Below are the code and all the weights of a small trained network. Each question names an input and a target symbol and asks about switching units off, where a switched-off unit gives its printed mean instead of its output.

import numpy as np


def w(rows, s, z=0):
    codes = np.array(rows[::2]) - 128.0
    scale = np.full(codes.shape[1], s)
    scale[-1] = z or s
    return codes * scale


def norm(h):
    return h / np.sqrt((h * h).mean(-1, keepdims=True) + 1e-5)


def f(y):
    return y / 2 * (1 + np.tanh(0.7978845608 * (y + 0.044715 * y**3)))


def softmax(a):
    e = np.exp(a - a.max(-1, keepdims=True))
    return e / e.sum(-1, keepdims=True)


def log_softmax(a):
    a = a - a.max(-1, keepdims=True)
    return a - np.log(np.exp(a).sum(-1, keepdims=True))


def net(x, mask):
    ids = ['αβγζθλπσψω'.index(c) for c in x.split()]
    T = len(ids)
    res = E[ids] + P[:T]
    r = norm(res)
    for j in range(2):
        rows = slice(3 * j, 3 * j + 3)
        q, k, v = (r @ M[0][rows].T for M in (Q, K, V))
        z = softmax(np.where(np.tri(T) > 0, q @ k.T / 3**0.5, -1e9)) @ v
        o = O[0][rows]
        res = res + np.where(mask[j], z, o[:, -1]) @ o[:, :-1]
    y = f(norm(res) @ A[0][:, :-1].T + A[0][:, -1])
    res = res + np.where(mask[2:6], y, B[0][:, -1]) @ B[0][:, :-1]
    return log_softmax(norm(res)[-1] @ U[:, :-1].T + U[:, -1])


Q, K, V, O, A, B = {}, {}, {}, {}, {}, {}
E = w([
[151,122,26,116,112],'α',
[125,119,155,70,117],'β',
[102,140,145,125,169],'γ',
[160,112,169,166,61],'ζ',
[60,175,131,158,130],'θ',
[120,169,162,103,123],'λ',
[186,117,167,131,165],'π',
[89,145,132,99,85],'σ',
[69,71,119,86,147],'ψ',
[23,102,98,3,87],'ω',
],0.032)
P = w([
[4,155,195,80,145],'0',
[27,160,200,100,150],'1',
[57,167,191,96,148],'2',
[90,167,197,98,149],'3',
[107,170,183,101,141],'4',
[133,170,183,103,134],'5',
[151,161,177,109,145],'6',
[173,163,172,115,133],'7',
[196,170,160,116,132],'8',
[215,165,160,120,122],'9',
[230,155,149,127,120],'10',
[254,159,149,125,106],'11',
],0.008)
Q[0] = w([
[125,133,112,67,49],'head 1',
[137,184,141,105,106],'head 1',
[162,177,159,200,161],'head 1',
[176,167,251,94,195],'head 2',
[53,112,28,186,75],'head 2',
[131,107,153,150,136],'head 2',
],0.02)
K[0] = w([
[47,150,163,105,104],'head 1',
[131,198,181,133,94],'head 1',
[237,111,125,169,81],'head 1',
[230,132,104,178,123],'head 2',
[8,138,164,64,141],'head 2',
[127,135,123,170,128],'head 2',
],0.016)
V[0] = w([
[40,72,115,88,66],'head 1',
[84,136,141,156,109],'head 1',
[93,154,159,83,135],'head 1',
[145,186,81,94,248],'head 2',
[141,148,24,96,129],'head 2',
[170,83,139,204,144],'head 2',
],0.011)
O[0] = w([
[231,124,127,162,150,177],'head 1',
[174,96,157,133,125,169],'head 1',
[160,98,164,219,159,252],'head 1',
[161,129,123,126,235,90],'head 2',
[81,120,255,91,183,2],'head 2',
[110,107,217,238,97,68],'head 2',
],0.0076,0.006)
A[0] = w([
[96,145,130,103,11,169],'neuron 1',
[222,118,243,211,119,81],'neuron 2',
[105,179,64,129,96,252],'neuron 3',
[166,122,74,73,200,102],'neuron 4',
],0.011,0.0034)
B[0] = w([
[164,116,187,235,66,254],'neuron 1',
[8,166,101,133,149,205],'neuron 2',
[40,157,135,153,89,221],'neuron 3',
[161,108,135,209,75,238],'neuron 4',
],0.012,0.0059)
U = w([
[121,130,211,85,159,223],'α',
[219,125,147,76,101,201],'β',
[167,145,137,241,200,2],'γ',
[89,86,200,219,67,101],'ζ',
[81,94,96,77,93,188],'θ',
[169,226,93,105,113,186],'λ',
[28,180,63,158,157,118],'π',
[130,146,10,133,115,132],'σ',
[129,136,107,140,124,76],'ψ',
[101,12,106,156,135,132],'ω',
],0.013,0.004)

Each question gives the input, a string of symbols that net reads in full, and the target symbol t.
The units are the heads (3 rows each of Q, K, V and O) and the neurons (one row each of A and B). Each row of codes is followed by its name. A weight is (code - 128) times the scale printed after its matrix; where a second scale follows, it is the last column's (O, A, B and U).
mask holds one flag per unit, heads first, then neurons. A switched-off unit (its flag False) gives its mean, the last column of its rows in O or B, instead of its output. The means were averaged over made-up inputs and are rounded, as every weight is.
A unit's drop is (log p(t) with every unit on - log p(t) with that unit switched off) / (log p(t) with every unit on - log p(t) with every unit switched off).
The circuit of an input: a set's keep is (log p(t) with only the set's units on - log p(t) with every unit switched off) / (log p(t) with every unit on - log p(t) with every unit switched off). Starting from all 6 units, units are removed one at a time, each time the one whose removal leaves the highest keep (on an exact tie, the one counted first), for as long as the keep stays at least 0.8.
circuit, biggest first: the units of the circuit, biggest drop first
top k neurons: the k neurons with the biggest drops, biggest first
which heads matter: for each layer, one digit per head in row order, 1 if its drop is at least 0.15 and else 0, layers parted by /
drop when u is switched off: that unit's drop, to one decimal
input σ γ π β, target π: which heads matter -> 00
input γ γ γ, target γ: circuit, biggest first -> head 2; neuron 2
input γ σ ζ γ π λ σ γ ζ ζ σ, target λ: which heads matter -> 11
input π γ γ σ λ, target π: which heads matter -> 00
input β β σ β π γ σ γ λ, target π: circuit, biggest first -> neuron 2; head 2
input π γ β β γ γ ψ γ γ β γ, target π: top 3 neurons -> neuron 1; neuron 4; neuron 3
input β γ ζ γ θ π γ, target π: which heads matter -> 00
input λ γ σ γ λ λ ψ β λ ω β θ, target π: circuit, biggest first -> head 2; neuron 1
input π β γ λ ψ β γ β, target π: circuit, biggest first -> neuron 2; head 2; neuron 1
input α γ β λ α γ, target α: drop when head 2 is switched off -> 1.1
input ω σ γ γ σ γ π β γ γ σ, target λ: drop when head 2 is switched off -> 1.0
input γ β γ γ λ γ γ β σ β γ π, target π: drop when neuron 2 is switched off -> 0.7
input β σ γ β γ α π, target π: drop when head 1 is switched off -> 0.1
